Below are the code and all the weights of a small trained network. Each question names an input and a class and asks about switching units off, where a switched-off unit gives its printed mean instead of its output.

import numpy as np


def w(rows, s, z=0):
    codes = np.array(rows[::2]) - 128.0
    scale = np.full(codes.shape[1], s)
    scale[-1] = z or s
    return codes * scale


def norm(h):
    return h / np.sqrt((h * h).mean(-1, keepdims=True) + 1e-5)


def f(y):
    return y / 2 * (1 + np.tanh(0.7978845608 * (y + 0.044715 * y**3)))


def log_softmax(a):
    a = a - a.max(-1, keepdims=True)
    return a - np.log(np.exp(a).sum(-1, keepdims=True))


def net(x, mask):
    res = np.array(x, float).reshape(1, 8) / 4 @ E
    u = 0
    for l in range(2):
        y = f(norm(res) @ A[l][:, :-1].T + A[l][:, -1])
        res = res + np.where(mask[u : u + 12], y, B[l][:, -1]) @ B[l][:, :-1]
        u += 12
    return log_softmax(norm(res)[-1] @ U[:, :-1].T + U[:, -1])


A, B = {}, {}
E = w([
[67,72,129,147,173,104],'x0',
[126,130,129,130,117,130],'x1',
[147,119,115,121,142,135],'x2',
[136,123,137,113,140,129],'x3',
[124,122,130,122,111,123],'x4',
[124,134,140,136,136,128],'x5',
[79,67,84,148,170,116],'x6',
[181,29,178,255,115,190],'x7',
],0.0068)
A[0] = w([
[180,152,169,146,116,204,72],'0.n0',
[223,133,177,180,112,161,98],'0.n1',
[56,130,113,46,164,84,199],'0.n2',
[124,155,140,172,180,143,88],'0.n3',
[154,232,124,64,159,78,246],'0.n4',
[70,191,70,162,103,121,122],'0.n5',
[98,138,241,144,137,82,87],'0.n6',
[178,46,165,181,158,147,113],'0.n7',
[117,34,143,254,106,164,251],'0.n8',
[42,210,149,116,41,31,135],'0.n9',
[233,117,174,154,71,157,129],'0.n10',
[85,104,103,162,182,67,45],'0.n11',
],0.0064,0.0014)
B[0] = w([
[157,147,176,135,70,27,159],'0.n0',
[122,192,220,106,77,91,184],'0.n1',
[208,36,244,160,127,117,201],'0.n2',
[189,63,88,24,82,115,129],'0.n3',
[101,44,2,159,169,254,215],'0.n4',
[167,88,115,157,176,159,144],'0.n5',
[154,49,121,80,180,223,136],'0.n6',
[117,164,142,104,125,195,197],'0.n7',
[158,206,107,27,169,199,255],'0.n8',
[143,82,120,102,176,200,189],'0.n9',
[133,199,129,89,159,38,191],'0.n10',
[164,147,147,239,148,46,154],'0.n11',
],0.0047,0.0068)
A[1] = w([
[72,188,137,119,159,217,105],'1.n0',
[173,87,95,238,144,178,95],'1.n1',
[145,81,163,38,108,116,96],'1.n2',
[163,176,67,104,185,123,185],'1.n3',
[110,139,229,78,164,125,39],'1.n4',
[2,112,106,92,196,4,118],'1.n5',
[67,149,125,146,125,96,24],'1.n6',
[133,24,87,153,201,143,253],'1.n7',
[171,122,156,154,192,189,108],'1.n8',
[155,188,71,142,96,51,48],'1.n9',
[129,107,102,68,98,112,157],'1.n10',
[89,200,44,95,50,32,73],'1.n11',
],0.0071,0.0021)
B[1] = w([
[104,132,62,129,140,151,187],'1.n0',
[87,52,61,56,176,196,158],'1.n1',
[78,132,70,186,160,191,144],'1.n2',
[99,77,200,193,55,198,183],'1.n3',
[119,149,36,153,147,198,149],'1.n4',
[204,134,181,146,116,28,164],'1.n5',
[187,140,131,113,143,148,109],'1.n6',
[77,111,111,153,103,30,254],'1.n7',
[78,150,3,130,109,118,190],'1.n8',
[117,87,120,90,216,146,127],'1.n9',
[153,110,134,236,184,156,140],'1.n10',
[69,125,34,135,202,153,135],'1.n11',
],0.006,0.0071)
U = w([
[135,236,114,80,114,250,83],'0',
[50,82,95,130,166,141,84],'1',
[170,197,253,139,104,27,254],'2',
],0.0076,0.0028)

Each question gives the input, the list of numbers given to net, and the class t.
The units are the neurons (one row each of A and B). Each row of codes is followed by its name. A weight is (code - 128) times the scale printed after its matrix; where a second scale follows, it is the last column's (A, B and U).
mask holds one flag per neuron, layer by layer. A switched-off neuron (its flag False) gives its mean, the last column of its row in B, instead of its output. The means were averaged over made-up inputs and are rounded, as every weight is.
A unit's drop is (log p(t) with every unit on - log p(t) with that unit switched off) / (log p(t) with every unit on - log p(t) with every unit switched off).
The circuit of an input: a set's keep is (log p(t) with only the set's units on - log p(t) with every unit switched off) / (log p(t) with every unit on - log p(t) with every unit switched off). Starting from the 12 units with the biggest drops (on a tie, the unit counted first), units are removed one at a time, each time the one whose removal leaves the highest keep (on an exact tie, the one counted first), for as long as the keep stays at least 0.8.
circuit, biggest first: the units of the circuit, biggest drop first
k most important neurons: the k neurons with the biggest drops, biggest first
top k neurons in layer l: the k neurons of layer l with the biggest drops, biggest first
drop when u is switched off: that unit's drop, to one decimal
input [3,4,-6,2,-1,-8,7,-5], class 2: top neuron in layer 1 -> [1.n5]
input [-3,-8,-1,6,2,4,1,7], class 0: circuit, biggest first -> [0.n8; 0.n7]
input [-1,8,3,-3,-8,-3,7,4], class 0: top 2 neurons in layer 0 -> [0.n8; 0.n7]
input [-2,2,8,4,3,-6,-4,5], class 2: 2 most important neurons -> [0.n0; 0.n4]
input [2,-1,2,5,-6,-8,-6,0], class 1: top 2 neurons in layer 1 -> [1.n11; 1.n9]
input [7,6,-2,0,-2,2,3,0], class 2: circuit, biggest first -> [0.n4; 1.n5]
input [-6,-2,7,-4,-5,6,-3,5], class 2: circuit, biggest first -> [0.n0; 0.n4]
input [5,7,-7,1,4,-1,7,0], class 2: circuit, biggest first -> [0.n4; 1.n5]
input [-7,-1,-4,-1,4,7,3,-8], class 1: top 4 neurons in layer 0 -> [0.n4; 0.n8; 0.n1; 0.n7]
input [5,-4,-1,7,-3,3,2,-4], class 2: 2 most important neurons -> [1.n5; 0.n8]
input [8,1,6,-6,-2,-3,-1,3], class 0: top 2 neurons in layer 0 -> [0.n8; 0.n7]
input [1,-6,-4,4,-2,0,-7,-1], class 1: circuit, biggest first -> [0.n4; 0.n8]
input [5,-2,-5,8,-1,8,0,8], class 0: 3 most important neurons -> [0.n8; 0.n7; 0.n4]
input [6,4,-5,4,2,6,3,-4], class 2: circuit, biggest first -> [1.n5]
input [-3,7,3,6,5,8,8,8], class 0: 2 most important neurons -> [0.n8; 0.n7]
input [5,4,-7,-1,-1,1,5,-3], class 2: 2 most important neurons -> [1.n5; 0.n4]
input [-7,-5,-2,7,4,7,3,-1], class 1: top 3 neurons in layer 0 -> [0.n8; 0.n4; 0.n7]
input [-7,2,0,4,1,-2,4,-3], class 1: 2 most important neurons -> [0.n8; 0.n4]
input [-4,1,5,-4,6,-2,-2,4], class 2: drop when 0.n8 is switched off -> -0.1
input [1,-6,-5,5,-2,-3,-3,-5], class 1: drop when 0.n8 is switched off -> 0.2
input [6,-6,-3,-7,-8,5,3,-5], class 2: drop when 1.n5 is switched off -> 0.4
input [5,3,7,7,-8,2,-3,2], class 0: drop when 0.n4 is switched off -> 0.1
input [5,8,5,-6,3,-8,-6,6], class 0: top neuron in layer 0 -> [0.n8]
